Below is a small trained network, with its code and all its weights. Each question gives an input and a target symbol and asks what happens when units are switched off, that is, made to give their printed mean instead of their output.

import numpy as np


def w(rows, s, z=0):
    codes = np.array(rows[::2]) - 128.0
    scale = np.full(codes.shape[1], s)
    scale[-1] = z or s
    return codes * scale


def f(y):
    return y / 2 * (1 + np.tanh(0.7978845608 * (y + 0.044715 * y**3)))


def softmax(a):
    e = np.exp(a - a.max(-1, keepdims=True))
    return e / e.sum(-1, keepdims=True)


def log_softmax(a):
    a = a - a.max(-1, keepdims=True)
    return a - np.log(np.exp(a).sum(-1, keepdims=True))


def net(x, mask):
    ids = ['ΠΣΨαγεηθλμφ'.index(c) for c in x.split()]
    T = len(ids)
    res = E[ids] + P[:T]
    u = 0
    for l in range(3):
        q, k, v = (res @ M[l].T for M in (Q, K, V))
        z = softmax(np.where(np.tri(T) > 0, q @ k.T / 4**0.5, -1e9)) @ v
        res = res + np.where(mask[u], z, O[l][:, -1]) @ O[l][:, :-1]
        u += 1
        y = f(res @ A[l][:, :-1].T + A[l][:, -1])
        res = res + np.where(mask[u : u + 12], y, B[l][:, -1]) @ B[l][:, :-1]
        u += 12
    return log_softmax(res[-1] @ U[:, :-1].T + U[:, -1])


Q, K, V, O, A, B = {}, {}, {}, {}, {}, {}
E = w([
[139,188,111,235],'Π',
[171,177,116,78],'Σ',
[171,101,234,101],'Ψ',
[103,62,246,219],'α',
[153,148,93,242],'γ',
[18,65,148,227],'ε',
[158,14,173,146],'η',
[150,57,192,116],'θ',
[185,161,199,198],'λ',
[134,45,102,153],'μ',
[68,137,68,166],'φ',
],0.013)
P = w([
[218,254,106,158],'0',
[179,218,133,135],'1',
[151,181,138,123],'2',
[98,107,103,106],'3',
[134,175,80,166],'4',
[130,151,75,169],'5',
[108,119,92,136],'6',
[105,113,111,123],'7',
[101,115,87,147],'8',
[105,149,54,185],'9',
],0.0077)
Q[0] = w([
[197,76,36,183],'L0H0',
[161,102,208,169],'L0H0',
[155,187,155,57],'L0H0',
[169,89,2,211],'L0H0',
],0.0077)
K[0] = w([
[85,156,169,144],'L0H0',
[116,180,105,110],'L0H0',
[190,184,23,87],'L0H0',
[109,132,152,254],'L0H0',
],0.0095)
V[0] = w([
[105,48,114,138],'L0H0',
[224,141,41,36],'L0H0',
[194,255,124,122],'L0H0',
[187,111,113,117],'L0H0',
],0.0054)
O[0] = w([
[126,120,200,68,105],'L0H0',
[255,13,66,68,4],'L0H0',
[164,62,54,134,172],'L0H0',
[193,160,74,150,121],'L0H0',
],0.0051,0.0037)
A[0] = w([
[167,156,85,175,176],'L0N0',
[170,94,2,29,253],'L0N1',
[77,155,170,252,142],'L0N2',
[171,150,153,174,59],'L0N3',
[157,55,149,88,202],'L0N4',
[41,54,211,168,113],'L0N5',
[119,157,84,13,125],'L0N6',
[170,172,54,81,58],'L0N7',
[215,108,29,74,17],'L0N8',
[166,169,110,248,174],'L0N9',
[153,95,147,214,85],'L0N10',
[149,174,172,65,198],'L0N11',
],0.0083,0.0034)
B[0] = w([
[83,54,149,59,169],'L0N0',
[119,177,82,126,142],'L0N1',
[137,112,185,159,254],'L0N2',
[157,95,173,112,145],'L0N3',
[132,78,99,126,135],'L0N4',
[146,102,185,212,193],'L0N5',
[196,255,123,152,120],'L0N6',
[96,199,157,123,124],'L0N7',
[74,145,200,199,129],'L0N8',
[121,77,138,61,233],'L0N9',
[124,140,179,100,170],'L0N10',
[114,82,30,125,129],'L0N11',
],0.0065,0.0094)
Q[1] = w([
[105,117,217,83],'L1H0',
[147,78,238,51],'L1H0',
[196,2,153,115],'L1H0',
[226,154,84,21],'L1H0',
],0.0063)
K[1] = w([
[116,154,147,119],'L1H0',
[115,146,114,218],'L1H0',
[62,166,141,166],'L1H0',
[167,5,135,165],'L1H0',
],0.012)
V[1] = w([
[50,100,97,164],'L1H0',
[176,254,198,139],'L1H0',
[196,151,123,166],'L1H0',
[151,103,237,156],'L1H0',
],0.007)
O[1] = w([
[72,151,134,169,145],'L1H0',
[161,159,124,174,156],'L1H0',
[134,255,117,125,135],'L1H0',
[93,124,145,123,254],'L1H0',
],0.0093,0.0061)
A[1] = w([
[160,151,182,221,224],'L1N0',
[116,77,157,103,51],'L1N1',
[82,114,72,96,154],'L1N2',
[86,204,141,133,111],'L1N3',
[133,129,161,128,65],'L1N4',
[150,87,96,81,247],'L1N5',
[244,118,27,71,17],'L1N6',
[140,119,159,224,165],'L1N7',
[121,107,174,139,1],'L1N8',
[44,110,79,188,110],'L1N9',
[121,125,175,58,109],'L1N10',
[32,170,62,116,169],'L1N11',
],0.011,0.0034)
B[1] = w([
[106,76,64,64,247],'L1N0',
[162,166,173,137,147],'L1N1',
[174,206,61,219,130],'L1N2',
[147,78,81,135,139],'L1N3',
[131,118,150,150,142],'L1N4',
[155,159,2,113,142],'L1N5',
[61,152,172,83,138],'L1N6',
[173,121,189,65,234],'L1N7',
[190,140,161,139,166],'L1N8',
[121,121,163,59,173],'L1N9',
[140,153,131,89,133],'L1N10',
[191,130,183,165,138],'L1N11',
],0.0074,0.014)
Q[2] = w([
[36,161,180,1],'L2H0',
[200,228,4,168],'L2H0',
[191,99,99,254],'L2H0',
[98,114,158,52],'L2H0',
],0.0063)
K[2] = w([
[86,158,184,82],'L2H0',
[99,182,2,166],'L2H0',
[195,170,123,117],'L2H0',
[30,103,97,166],'L2H0',
],0.0082)
V[2] = w([
[89,95,2,53],'L2H0',
[9,70,24,28],'L2H0',
[246,70,17,118],'L2H0',
[60,124,147,136],'L2H0',
],0.0075)
O[2] = w([
[64,100,106,33,1],'L2H0',
[111,84,131,75,73],'L2H0',
[213,235,9,73,47],'L2H0',
[72,93,2,34,138],'L2H0',
],0.0062,0.0096)
A[2] = w([
[92,168,131,108,132],'L2N0',
[119,162,90,153,94],'L2N1',
[123,118,172,136,106],'L2N2',
[116,78,113,138,132],'L2N3',
[209,136,158,252,2],'L2N4',
[113,90,105,103,169],'L2N5',
[95,85,89,132,160],'L2N6',
[208,184,162,109,169],'L2N7',
[128,82,135,110,79],'L2N8',
[125,79,139,98,51],'L2N9',
[77,167,109,140,215],'L2N10',
[134,72,126,130,54],'L2N11',
],0.015,0.0045)
B[2] = w([
[174,129,94,169,127],'L2N0',
[136,101,112,193,135],'L2N1',
[78,142,53,110,252],'L2N2',
[136,191,151,88,176],'L2N3',
[86,253,93,75,253],'L2N4',
[118,179,71,78,152],'L2N5',
[72,239,74,85,141],'L2N6',
[122,23,167,171,199],'L2N7',
[137,141,84,147,196],'L2N8',
[138,121,107,200,200],'L2N9',
[166,151,46,254,132],'L2N10',
[185,199,35,147,195],'L2N11',
],0.0063,0.014)
U = w([
[1,18,124,165,248],'Π',
[168,124,104,199,72],'Σ',
[103,77,121,100,63],'Ψ',
[158,109,147,109,136],'α',
[113,94,130,89,92],'γ',
[137,34,220,141,120],'ε',
[118,134,74,91,4],'η',
[142,114,157,58,84],'θ',
[110,94,163,84,153],'λ',
[109,106,116,132,90],'μ',
[102,179,189,189,123],'φ',
],0.0099,0.0029)

Each question gives the input, a string of symbols that net reads in full, and the target symbol t.
The units are the heads (4 rows each of Q, K, V and O) and the neurons (one row each of A and B). Each row of codes is followed by its name. A weight is (code - 128) times the scale printed after its matrix; where a second scale follows, it is the last column's (O, A, B and U).
mask holds one flag per unit, layer by layer, with each layer's heads first. A switched-off unit (its flag False) gives its mean, the last column of its rows in O or B, instead of its output. The means were averaged over made-up inputs and are rounded, as every weight is.
A unit's drop is (log p(t) with every unit on - log p(t) with that unit switched off) / (log p(t) with every unit on - log p(t) with every unit switched off).
The circuit of an input: a set's keep is (log p(t) with only the set's units on - log p(t) with every unit switched off) / (log p(t) with every unit on - log p(t) with every unit switched off). Starting from the 12 units with the biggest drops (on a tie, the unit counted first), units are removed one at a time, each time the one whose removal leaves the highest keep (on an exact tie, the one counted first), for as long as the keep stays at least 0.8.
circuit, biggest first: the units of the circuit, biggest drop first
k most important neurons: the k neurons with the biggest drops, biggest first
k most important neurons of layer l: the k neurons of layer l with the biggest drops, biggest first
input ε λ φ, target Π: circuit, biggest first -> L2H0, L0H0
input γ γ α μ λ λ ε Π θ, target Π: circuit, biggest first -> L0H0, L1N9, L2H0
input λ φ Σ α μ α λ Σ α θ, target φ: 3 most important neurons -> L1N7, L2N4, L0N5
input ε φ λ λ λ α φ μ λ η, target φ: circuit, biggest first -> L2H0, L1N7, L0N5, L2N4
input α λ α Π, target φ: circuit, biggest first -> L2H0, L2N4, L0N2
input μ ε η, target Π: circuit, biggest first -> L1H0, L2H0
input ε λ ε ε μ λ η, target Π: 2 most important neurons of layer 1 -> L1N0, L1N9
input φ α γ, target φ: 2 most important neurons -> L1N7, L2N4
input γ λ μ λ λ φ φ α λ, target φ: circuit, biggest first -> L2H0, L2N4, L1N7, L0N5
input α μ α μ, target φ: 4 most important neurons -> L1N7, L1N8, L2N4, L0N2
input λ θ λ, target ε: 2 most important neurons of layer 2 -> L2N7, L2N4
input μ Ψ ε Ψ α Π θ φ φ, target φ: 3 most important neurons -> L1N7, L1N8, L0N5
input λ η φ μ ε μ λ, target Π: 2 most important neurons -> L1N0, L2N4
input γ λ α α Π μ λ μ Ψ, target φ: 3 most important neurons of layer 1 -> L1N7, L1N8, L1N1
input ε ε ε α η η θ Π Σ, target Σ: 2 most important neurons of layer 0 -> L0N2, L0N5
input μ ε Ψ μ Π α η θ, target φ: 4 most important neurons -> L1N7, L1N8, L0N5, L2N4
input θ μ φ, target Σ: 3 most important neurons -> L1N0, L1N2, L1N7
input λ γ γ λ α α, target φ: 2 most important neurons of layer 0 -> L0N2, L0N5
input ε λ λ Π, target Π: 2 most important neurons -> L1N0, L2N4
input Π λ α ε μ, target Π: 3 most important neurons -> L1N0, L1N9, L2N4
input μ λ Σ μ η α Ψ ε, target ε: 3 most important neurons -> L1N0, L1N7, L1N8
input α λ α, target φ: most important neuron of layer 0 -> L0N2
input λ θ μ λ μ φ, target Σ: 4 most important neurons -> L1N0, L1N2, L1N11, L1N7
input θ α μ μ η Ψ, target φ: 4 most important neurons -> L1N7, L1N8, L2N4, L0N1
input η μ λ α Π α Π, target φ: 3 most important neurons -> L1N7, L1N8, L0N5
input λ λ ε φ Ψ θ α θ φ, target φ: 2 most important neurons -> L1N7, L0N5
input γ μ μ, target η: 3 most important neurons -> L1N7, L1N5, L0N2
input ε λ μ γ, target Π: most important neuron of layer 0 -> L0N9
input Π λ ε γ μ, target Π: 3 most important neurons of layer 1 -> L1N0, L1N9, L1N7
input φ λ μ Π λ α μ γ μ, target φ: 2 most important neurons of layer 0 -> L0N5, L0N2
